m =
[[ 2.018  2.947  1.390 -0.098  0.884  1.973 -0.033  0.733  0.009]
 [ 2.709  2.222  1.727  0.000  0.223 -0.106 -1.080  1.535  1.365]
 [ 2.027  1.904 -0.429 -0.720  0.147  0.979 -0.976  2.079  0.483]
 [ 0.128  2.248 -0.480  0.959  0.508  0.217 -0.121 -0.563 -1.639]
 [-0.103 -0.105 -1.738 -0.169 -0.545 -0.541  1.252  0.934 -0.273]
 [ 0.583  1.223 -0.147  0.166 -0.144 -0.478  0.400  1.238  1.166]
 [ 2.738  2.838 -0.095 -1.131 -0.355  0.268 -0.434  1.356 -0.403]
 [ 0.070  1.307 -1.350 -0.996 -1.189 -0.677 -0.425  1.424  1.093]
 [-0.297 -0.896  0.031  1.460  0.476  0.030  1.960  0.372  1.633]
 [-0.656  0.021  1.161  2.228  2.328  1.747  2.204 -1.446  0.112]
 [ 2.659  2.854 -0.942 -0.846 -0.718 -0.129  0.564  1.652 -1.580]]
m[0][-9] => 2.018
m[-9][-4] => 0.979
m[:, -1] => [0.009, 1.365, 0.483, -1.639, -0.273, 1.166, -0.403, 1.093, 1.633, 0.112, -1.580]
m[-11] => [2.018, 2.947, 1.390, -0.098, 0.884, 1.973, -0.033, 0.733, 0.009]
m[:, 1] => [2.947, 2.222, 1.904, 2.248, -0.105, 1.223, 2.838, 1.307, -0.896, 0.021, 2.854]
m[:, -9] => [2.018, 2.709, 2.027, 0.128, -0.103, 0.583, 2.738, 0.070, -0.297, -0.656, 2.659]
m[-9] => [2.027, 1.904, -0.429, -0.720, 0.147, 0.979, -0.976, 2.079, 0.483]
m[0][5] => 1.973
m[-10][-4] => -0.106
m[:, -5] => [0.884, 0.223, 0.147, 0.508, -0.545, -0.144, -0.355, -1.189, 0.476, 2.328, -0.718]
m[-1][1] => 2.854
m[3][-5] => 0.508
m[6][-2] => 1.356
m[-7] => [-0.103, -0.105, -1.738, -0.169, -0.545, -0.541, 1.252, 0.934, -0.273]
m[-7][-3] => 1.252
m[10][8] => -1.580
m[10][2] => -0.942
m[:, 2] => [1.390, 1.727, -0.429, -0.480, -1.738, -0.147, -0.095, -1.350, 0.031, 1.161, -0.942]
m[1] => [2.709, 2.222, 1.727, 0.000, 0.223, -0.106, -1.080, 1.535, 1.365]
m[-11][7] => 0.733
m[-10][-9] => 2.709
m[-7][3] => -0.169
m[10] => [2.659, 2.854, -0.942, -0.846, -0.718, -0.129, 0.564, 1.652, -1.580]
m[5][-1] => 1.166
m[10][0] => 2.659
m[-5][-9] => 2.738
m[2][-9] => 2.027
m[1][4] => 0.223
m[8][7] => 0.372
m[0][6] => -0.033
m[:, 3] => [-0.098, 0.000, -0.720, 0.959, -0.169, 0.166, -1.131, -0.996, 1.460, 2.228, -0.846]
m[-6][6] => 0.400
m[3][2] => -0.480

M = [932, 156, 853, 437, 878]
M[0]	932
M[2]	853

arr =
34  260  5  47  3  25  74  143  16  14  5  14  32
41  187  7  34  2  31  81  107  41  27  7  51  55
3  544  4  10  1  22  3  11  4  23  2  16  31
35  249  5  46  3  25  77  142  18  15  6  16  34
78  22  2  27  2  8  262  195  37  5  4  15  15
11  441  5  23  1  29  16  40  11  25  5  22  42
65  60  6  27  1  20  154  123  74  20  7  70  45
40  133  8  24  1  31  72  75  65  38  8  109  69
22  245  8  22  1  36  34  49  39  45  7  90  73
29  187  8  22  1  35  47  57  52  44  8  107  75
55  117  4  47  3  18  147  202  24  10  5  14  26
34  245  7  37  2  31  66  105  29  25  7  36  50
7  404  6  12  1  33  7  17  15  45  5  60  61
15  323  7  20  1  36  22  38  26  43  6  67  67
arr[-14,0]	34
arr[4]	[78, 22, 2, 27, 2, 8, 262, 195, 37, 5, 4, 15, 15]
arr[-9,11]	22
arr[5,4]	1
arr[:, 7]	[143, 107, 11, 142, 195, 40, 123, 75, 49, 57, 202, 105, 17, 38]
arr[-14,3]	47
arr[:, -12]	[260, 187, 544, 249, 22, 441, 60, 133, 245, 187, 117, 245, 404, 323]
arr[-14,-3]	5
arr[-9,6]	16
arr[:, 3]	[47, 34, 10, 46, 27, 23, 27, 24, 22, 22, 47, 37, 12, 20]
arr[2,6]	3
arr[:, -13]	[34, 41, 3, 35, 78, 11, 65, 40, 22, 29, 55, 34, 7, 15]
arr[-5]	[29, 187, 8, 22, 1, 35, 47, 57, 52, 44, 8, 107, 75]
arr[7]	[40, 133, 8, 24, 1, 31, 72, 75, 65, 38, 8, 109, 69]
arr[0,-11]	5
arr[12,12]	61
arr[:, -1]	[32, 55, 31, 34, 15, 42, 45, 69, 73, 75, 26, 50, 61, 67]
arr[0,-12]	260
arr[13,1]	323
arr[10,3]	47
arr[:, -5]	[16, 41, 4, 18, 37, 11, 74, 65, 39, 52, 24, 29, 15, 26]
arr[-3,-7]	66
arr[-2,-8]	33
arr[-12]	[3, 544, 4, 10, 1, 22, 3, 11, 4, 23, 2, 16, 31]
arr[0]	[34, 260, 5, 47, 3, 25, 74, 143, 16, 14, 5, 14, 32]
arr[3]	[35, 249, 5, 46, 3, 25, 77, 142, 18, 15, 6, 16, 34]
arr[-12,-12]	544
arr[-7,-3]	8
arr[-8,-2]	70
arr[-7,9]	38
arr[-9,12]	42
arr[5,2]	5
arr[6,10]	7
arr[8,2]	8
arr[:, -7]	[74, 81, 3, 77, 262, 16, 154, 72, 34, 47, 147, 66, 7, 22]

B =
array([[ 78,  47,  80,  78,  75,  39,  95,  58,  59,  80,  91,  77,  28,
         80,  54],
       [ 91, 150,  80, 122,  85,  80,  63,  61, 137,  80,  64,  87, 144,
        111, 101],
       [ 72,  85,  94,  96,  94,  80,  50,  34,  76,  94,  41, 107,  87,
         48,  57],
       [ 80,  65,  35,  51, 104,  44,  45,  83,  50,  35,  68, 140, 116,
        108,  91],
       [ 80,  69,  80,  55,  71, 127,  92,  85, 109,  80,  80,  90,  52,
         72,  82],
       [ 79,  80,  83,  75,  80,  38,  80,  63,  59,  83,  92,  76,  28,
         78,  65],
       [ 55, 133,  58,   0,  83, 109, 116, 213, 140,  58,  69, 138, 124,
        195,  74]])
Rows and columns are counted from 0.
(0, 0) = 78
(1, 6) = 63
(4, 7) = 85
(2, 0) = 72
(3, 8) = 50
(5, 12) = 28
(1, 2) = 80
(1, 0) = 91
(4, 3) = 55
(3, 1) = 65
(1, 11) = 87
(2, 13) = 48
(3, 4) = 104
(5, 14) = 65
(6, 2) = 58
(2, 11) = 107
(4, 2) = 80
(3, 12) = 116
(1, 10) = 64
(6, 5) = 109
(0, 6) = 95
(6, 4) = 83
(4, 10) = 80
(2, 4) = 94
(2, 2) = 94
(1, 14) = 101
(6, 6) = 116
(0, 1) = 47
(2, 8) = 76
(3, 6) = 45
(5, 10) = 92
(2, 14) = 57
(1, 9) = 80
